Each row is followed by its class number.
[ 19  11  14 -16  12 -20  -5 -15  22  15  54  21 -11 -29  20   6 -10  38
 -15 -15 -21   0 -27  -4  -1  12  12  32   8 -21  12   9  51 -15 -17] -> 3
[ 24  -8   4  12   4  21  20  -8 -12  24   0  21 -38  29   8  18  18 -33
  22  -6  69  -5  59 -25  28 -25   7  38  15  34   9  -4 -18 -26  13] -> 6
[ -4 -25  16 -14 -21   9  17   1 -28 -25  16 -34 -19   8  -6   0 -15 -16
  -3  15 -20  16  21  -3   3  -9  -1 -39 -12   2  -3  19 -21  11   0] -> 9
[  9 -37  13   8  -4   7  24  22 -38 -20  10 -20 -82 -17  22  -7 -10 -35
  65  37  20  47  46 -28  -9 -28  -1   0 -13  -3  20  30 -12  28  19] -> 9
[  6 -11  12 -28  -3  -1   5   4 -31 -19  36 -18 -26 -17   8 -10  -2   1
   9  21 -35  39  13 -23 -30  -2  10 -19  11  -9  18  28  10  19 -11] -> 2
[-16  18   3  19 -28   6   9 -18  12  17 -15 -24  35  38 -18   8 -18 -22
 -58 -29  -6 -51 -38  52  49 -14 -13 -55  -4   4 -45 -39 -43 -38   6] -> 6
[ 15  -1  40 -22  -4  -5  23 -19 -10  11  82   8 -81   4  23  14  -5 -17
   1 -20   6  10  37 -36  10 -14  10  26   7  -7   2  49  32 -19 -14] -> 9
[  4   1  41  21 -23  -9  26 -12  10  10  12 -21 -52  -9  15  -5 -25 -33
  -6  -8  -7  -4 -34  15  19 -16  -7 -30  -5 -18 -39   8   3 -22   1] -> 0
[  3 -14 -50   4   5   5 -20  14  -5 -11 -40 -10  45  -8  -2   1  18  13
  15  19  26   0  22 -12   1   4  -1   3   5  22  11 -17 -12  21  29] -> 0
[ -1  -2  -9 -10   6   3  -6  -4   7   6  31   4   0  -5   8   9  -4  19
  -6  -9 -10  -5   4  -9   7  -1  -2   5  -8  -5   7   6  17  13   4] -> 9
[ -6  -9 -28 -13 -10   6 -13   0 -14 -25 -30 -18  54   7 -13  -3  -9   7
 -12  19 -14 -10 -10  19   7   5   2 -39 -15   8   5 -13 -30   3   2] -> 3
[  5   9  40 -26  -1 -12   0 -25 -17  -7  41  -4  10  30  -5   9   2  -2
 -36 -17 -21 -11  18 -12   6  22  22 -23   4  -8  -8  30   2 -21 -33] -> 7
[ 10 -14  40 -31  -5   4   7 -13 -22  -5  63 -12 -26   8   2   5 -17 -30
 -16   2 -34  16  13 -17  -9   1  -2 -25   6 -19  -9  44  12  -9 -21] -> 5
[ 24 -18  40 -64  -9  14  15 -23 -59 -19  75  -6 -48  18   0   9  15 -35
  -2  15  -7  39  78 -57 -24  -9  25  -7  31  18  26  62   7 -16 -25] -> 2
[  7   5   5   9  -6  10   8  -8   7  21   5   7  -3  23  -2  11  -1 -13
 -18 -13  25 -17   6   9  26 -13  -3   3   7  16 -11 -20 -15 -26   8] -> 6
[ 11   8 -18 -55  27  18 -24 -19 -20   5  67  43  16  24   7  16  25   8
  -6  -9  -2   3  62 -61  -9  18  25  38  28   6  28  48  29  -5 -36] -> 5
[ 53  -2  73 -66   9   8  20 -24 -40   0 114  16 -57  47   1  28  16 -27
 -31  -8   4  27  80 -59 -13  -6  37  27   7   6   8  64  30 -45 -59] -> 8
[ -1  18 -50 -25  20  12 -27  -3  -4   3   5  27  47   0  -2  -1  32  43
  -1   0   2   2  33 -35  -9  14  13  29  25  24  36  -3  11  19  -8] -> 2
[  0  -4   7  -1  16 -16 -16  11  -4 -15   7   5  -4 -18  16 -14 -13  19
  18   8 -27  28 -13  -9 -23  19  17 -11  -3 -24  14  17  16  33 -13] -> 7
[  7 -18  -7 -19   4  -1   7   4 -41 -22   8   3  -9   1   2   1   2 -11
  19  21   5  37  41 -24  -9  -5  18   6   8   8  27  25  -1  21  -4] -> 1
[  -3  -18  -42   19  -17   25   -7   24    1  -16 -105  -20   90   30
  -33    0    6    4  -23   15   39  -33   -3   37    8  -24  -29  -41
  -27   38  -13  -55  -71   19   34] -> 8
[ 11   6  51  10 -15 -11  27 -13  20  23  40  -8 -41  -7   3   3 -18 -18
 -23 -19 -12   3 -26  23  13 -13 -14 -12 -10 -13 -24   1  20 -16  -6] -> 4
[  5  -2  12 -46  25 -20 -33  -2 -24 -30  69   5  -3 -23  14  -9 -13  36
  -1   5 -89  47 -10 -33 -43  46  42 -20  13 -44  28  60  45  44 -43] -> 7
[  0   9   4  -2  -3  12  11 -19   1  14  25  15 -22  15  10  14   4  -8
  -2 -20  23 -21  27 -16  34 -13   2  17   0   8  -3  14   2 -16  -4] -> 9
[ 20 -21  14 -17  -5   4   5  20 -36 -32  12 -13 -41  -2   4  -7  -5 -14
  12  23 -10  47  24 -24 -29  -7  13  -4  -5  -4  13  28   0  27 -13] -> 8
[ -2  16   5   9 -13  -6   3 -27  28  19   2  -4  20  14  -6  11  -3   1
 -40 -25  -7 -34 -29  20  32   2  -8 -21  10   6 -37 -19   7 -35  -2] -> 0
[  3   9 -25  -6  18 -15 -27   1  20   0  14  13  26 -32  10  -7  -8  49
  -5   3 -33   4 -34   1 -10  27   9  20  -2 -17  22  -8  34  15  -3] -> 3
[  7  -1 -16   3   5  16  -2  -9 -33  -7 -34  14  22  47  -5  12  32 -20
  13   9  57 -17  71 -25  31  -4  25   3   1  34   8   1 -38  -6  -3] -> 7
[ 21   1  16 -29  -1   1  -1  -7 -16 -11  40   9 -23  11  -3   7  -2  -6
 -22 -11 -23  10   6 -23 -10   2  20   3   4  -7  -2  30  17  -2 -29] -> 8
[  2 -17 -39 -29  15   2  -4   9 -44 -30  -3   7   8  10  -5   0  22  10
  19  20   4  35  56 -36 -17  12  28  22   7  19  35  18   3  30  -6] -> 1
[ -7 -37  11  19 -26  -6  20  19 -14 -23 -51 -52  14 -11 -15 -12 -28  -9
  -4  19 -12  12 -29  52   2 -16 -25 -47 -25   2 -22 -23 -38  20  30] -> 1
[  0  16   7  21  22 -26 -20   4  29  15  15  23 -10 -22  21  -7  -7  41
   1 -13 -17   5 -35   3  -4  19   5  23   4 -26   3  -1  39  20 -11] -> 7
[  1  20 -51 -24  21  15 -28 -10   5  14   9  40  52  25  -3  13  24  30
 -19 -18  11 -18  25 -25  11  21  22  30  20  22  21  -9   7  -2  -6] -> 6
[-18  10  31  46 -16 -11  -1  -4  66  34 -14 -20  31 -15  -3  -6 -43   6
 -52 -28 -23 -50 -97  69  22  -6 -52 -27 -23 -29 -60 -41   0 -15  11] -> 5
[-15 -13 -35   6  -8   5 -13  18  11 -12 -30 -19  43 -12  -5  -2 -13  28
  -5  13 -14  -5 -19  21   4  -4 -22 -33 -26   5   0 -21 -17  38  29] -> 9
[-22 -14 -16  -3 -18   5  -1   8  -8 -22  -9 -31  30  -2 -10  -4 -26   5
 -18   7 -41 -11 -27  23  10  -3 -10 -62 -23 -15 -11  -5 -22  27   8] -> 9
[ 15 -10  45 -28 -23  13  28 -16 -35  -5  53 -17 -36  35  -5  10 -16 -47
 -25  -4 -10   4  22  -4  17 -16  10 -34   3   2 -16  22 -21 -33 -19] -> 6
[-11   5 -12  27  -5   2  -4   2  26  13 -10   3  -3 -15  11   0 -15  13
   5  -7   6 -16 -24  18  26  -8 -18   4 -17  -4  -9 -13   0  13  16] -> 9
[  0  -1   0  15   6 -20  -9   4  22   4  15 -16 -17 -35  16  -8 -20  15
   3   0 -39  16 -51  12  -6   8  -4 -10  -3 -30 -16  -4  33  18   2] -> 0
[ -8 -14  -6  56 -30  11  33   6   7   7 -92 -18  17  24 -19   0 -11 -34
  -2   9  60 -33 -13  52  48 -42 -26 -22 -35  34 -37 -61 -62  -8  37] -> 1
[-17  11  -5 -18  -7   2 -18 -11  15   1  16 -10  58  14 -15   2 -14  14
 -53 -15 -48 -28 -36  23   8  19 -15 -38  -6 -15 -30  -1   0  -5 -18] -> 5
[  3  13  56  24 -26  -1  39 -27  27  33  32  -2 -74  -1  22   8 -22 -28
 -14 -42  26 -35 -17  17  49 -36 -12  14  -8  -9 -43   8   6 -41   3] -> 9
[ 15 -14 -21 -65  26   6  -4  -3 -49 -21  81  25 -42  12  17  14  23   9
  36  10  -5  47  95 -86 -24  12  42  37  14   6  52  70  36  22 -31] -> 9
[  6   9  37 -25 -19   5  19 -25 -26  -7  51 -19 -15  18  -8   5  -7 -37
 -29  -7 -29  10   9   4  15  -4   3 -40  -3  -8 -13  24  -7 -13 -29] -> 4
[ 23   0 -68  -7  13  34 -10  17 -41 -18 -60  18  43  50 -26  13  53  -8
  18  20  69  -7 101 -48  15   0  25  36   3  60  33 -11 -47  11   9] -> 8
[  0 -22  -7  -5 -16   9  11  -1 -34 -27 -19 -35   1   9  -5  -4  -8 -38
   9  26 -12  13  10  -4   1 -11   5 -60  -2   1 -10   8 -31  11   7] -> 0
[  8 -47  10 -35 -16  10  22  21 -75 -52  13 -46 -41   2   2 -19 -13 -57
  39  50 -10  62  58 -26 -37 -30   8 -45   3   9  27  35 -35  28  -2] -> 2
[ 13 -29  65  19 -28 -16  48  -4 -15  -4   7 -35 -70  -6   2  -2 -33 -48
   1   6  -1  22 -16  29   8 -34 -15 -25 -14  -7 -30   6 -10 -14  10] -> 1
[ -6  -2  38  25 -20  -9  12   2  26  13   6 -32 -21 -13   6  -7 -48 -14
 -28 -13 -36  -5 -80  60  11 -12 -27 -47 -19 -31 -41 -22  -5  -9  13] -> 6
[  5   4  18  -2 -11   0  25 -24 -17   7  11   6 -15  26  -7  13   2 -24
 -20 -15  17 -10  20   2  32 -17   7   1   7  11 -13   8  -7 -25 -10] -> 1
[ 25 -17  32 -30  -1  15  17  -8 -44  -6  62   0 -63  26   4   9   6 -32
   3  10   3  35  62 -41  -6  -6  29  12  22  10  20  35   1 -13 -17] -> 6
[ -3  30  22  23 -23  12  24 -36  19  39  -7   5  -8  27  -3   9   5 -27
 -31 -32  36 -53  -9  23  52 -34 -17  -8   6  21 -37 -26 -21 -53   3] -> 2
[-12  12  13  17 -20   0   8  -7  19  12 -15 -19  12 -10   1 -10 -19  -2
 -21 -10 -14 -23 -51  39  14 -16 -27 -38  -8  -5 -27 -24 -13  -9   9] -> 2
[ 16  -5  -1 -74  10  15  -2 -16 -65 -25  72   7 -22  14   4   4  23 -15
  12  17 -24  43  78 -71 -30   4  40  -6  29   9  42  64  13   7 -33] -> 2
[  2  10 -51 -25  25  -3 -32  -3   1  -3  15  31  37 -11  13   4  19  37
   6  -1 -11   8  16 -43 -12  29  24  22  26   1  29  20  33  21 -12] -> 0
[-11   9  -3 -30 -17   4   3 -17 -16 -19   2 -11  57  24 -23   7 -10   8
 -55 -18 -35 -18 -16  25  18   5   5 -43  -1   5 -17   3 -14  -8 -18] -> 1
[ -3   0   8 -30  -1   8 -13  -7  -8  -7  36  -8  15  14  -2   0  -7  -1
 -27   0 -31   8   6  -6  -8   7  -7 -18   5  -8  -9  25   6   3 -23] -> 5
[  2  23 -36 -21  -6  13 -24 -17   6   1 -20   7  93  51 -36  21  17  11
 -67 -23   3 -50   1  14  22   6  -4 -25  -5  28 -16 -29 -25 -21  -5] -> 8
[  8 -12  21  33  -8 -11  28   3   6  14 -15  -3 -45  -4   7   0 -21 -27
  13  -2  29   7 -14  26  23 -34 -13  10 -16  -1 -19 -12  -5  -2  14] -> 1
[ 19 -12 -28   3  18  13  -2   7 -10  12  -5  26  -1   4  -1  12  31  -8
  35  17  56  18  63 -34   1  -5   3  41  -2  34  34  -6   4  17  16] -> 4
[-14  -8  45  52 -19  -7  12  13  43  16 -19 -37 -28 -28   8 -21 -53 -19
 -10  -1 -29  -7 -90  64   4 -15 -52 -40 -31 -38 -54 -23  -4   4  17] -> 5
[ 19   6  46 -33   9  -9   0 -23 -19  -5  69  13 -34  11  17   7  -7  -7
 -10 -14 -26  14  11 -21   3   7  28  -5   3 -24  -3  49  24  -5 -43] -> 7
[ -8   8   9  13  -3  -8  -5   0  10  -1 -22  -9  27  12   1  -2 -13   8
 -19 -13  -9 -26 -32  31  16   4   3 -37 -17 -14 -23  -9 -15   0  -4] -> 7
[ 11 -28  10   4 -10   6  14  10 -16  -5  -5 -23 -21  12  -5   1 -11 -21
   2  20  -2  24   8  11  -3 -12  -4 -26  -4  11  -4 -12 -23   5  16] -> 6
[  9   6  39  -2 -11 -19  24 -24   7  18  36   4 -30   5   4  12 -13 -10
 -30 -28   0  -6 -13  16  19 -14  -2  10   7  -6 -20   9  20 -28  -9] -> 1
[ 19   9  33 -32 -14  15  30 -36 -34  -3  36   2 -22  51  -7  14   9 -46
 -21  -7  28 -24  54 -22  35 -16  23  -5  -6  20  -8  23 -22 -60 -32] -> 3
[  4  -3 -26 -24  26 -11 -39   3  -5 -12   6  14  47  -1  -3   2   9  39
  -4   6 -24  15  11 -17 -20  34  24   0   5  -7  27  10  15  39  -7] -> 7
[  6  -2  20  27   5 -15   1  17  30  20  21  -6 -43 -30  22 -10 -29  15
   2  -8 -19  19 -49  25  -5  -1 -11  15  -4 -27  -9 -15  25   9   9] -> 6
[ 11 -17  43 -24 -24  17  31 -15 -54 -20  31 -36 -56  26  -6  -3   2 -56
   3  20  -2  26  51 -19   1 -28   9 -34   7  17  -5  31 -28 -18 -17] -> 2
[ 12   8  -3 -53  17 -12  -9 -15 -16  -8  63  24  11  -1   0  10   9  33
 -24 -20 -30  20  25 -36 -18  28  27  33  21  -1  28  39  47   4 -27] -> 1
[ 12 -42 -26 -46   5  10   3  15 -73 -49  -5  -9 -20  11 -10  -2  18 -17
  44  45   7  73  87 -49 -38   2  28   2   8  29  46  41 -13  42   5] -> 1
[-21  23 -39  12   4  -8 -29   3  17  -5 -49  -2  94  22 -17   1   2  35
 -35 -15 -10 -42 -29  31  23  22   0 -38 -16   3 -17 -32 -23   8  -3] -> 7
[ 21  13  14 -30  23 -11  20 -32 -28  21  78  42 -51  31  12  26  30  -9
   0 -25  32  11  76 -56   5  -6  38  67  36   8  27  38  41 -34 -35] -> 1
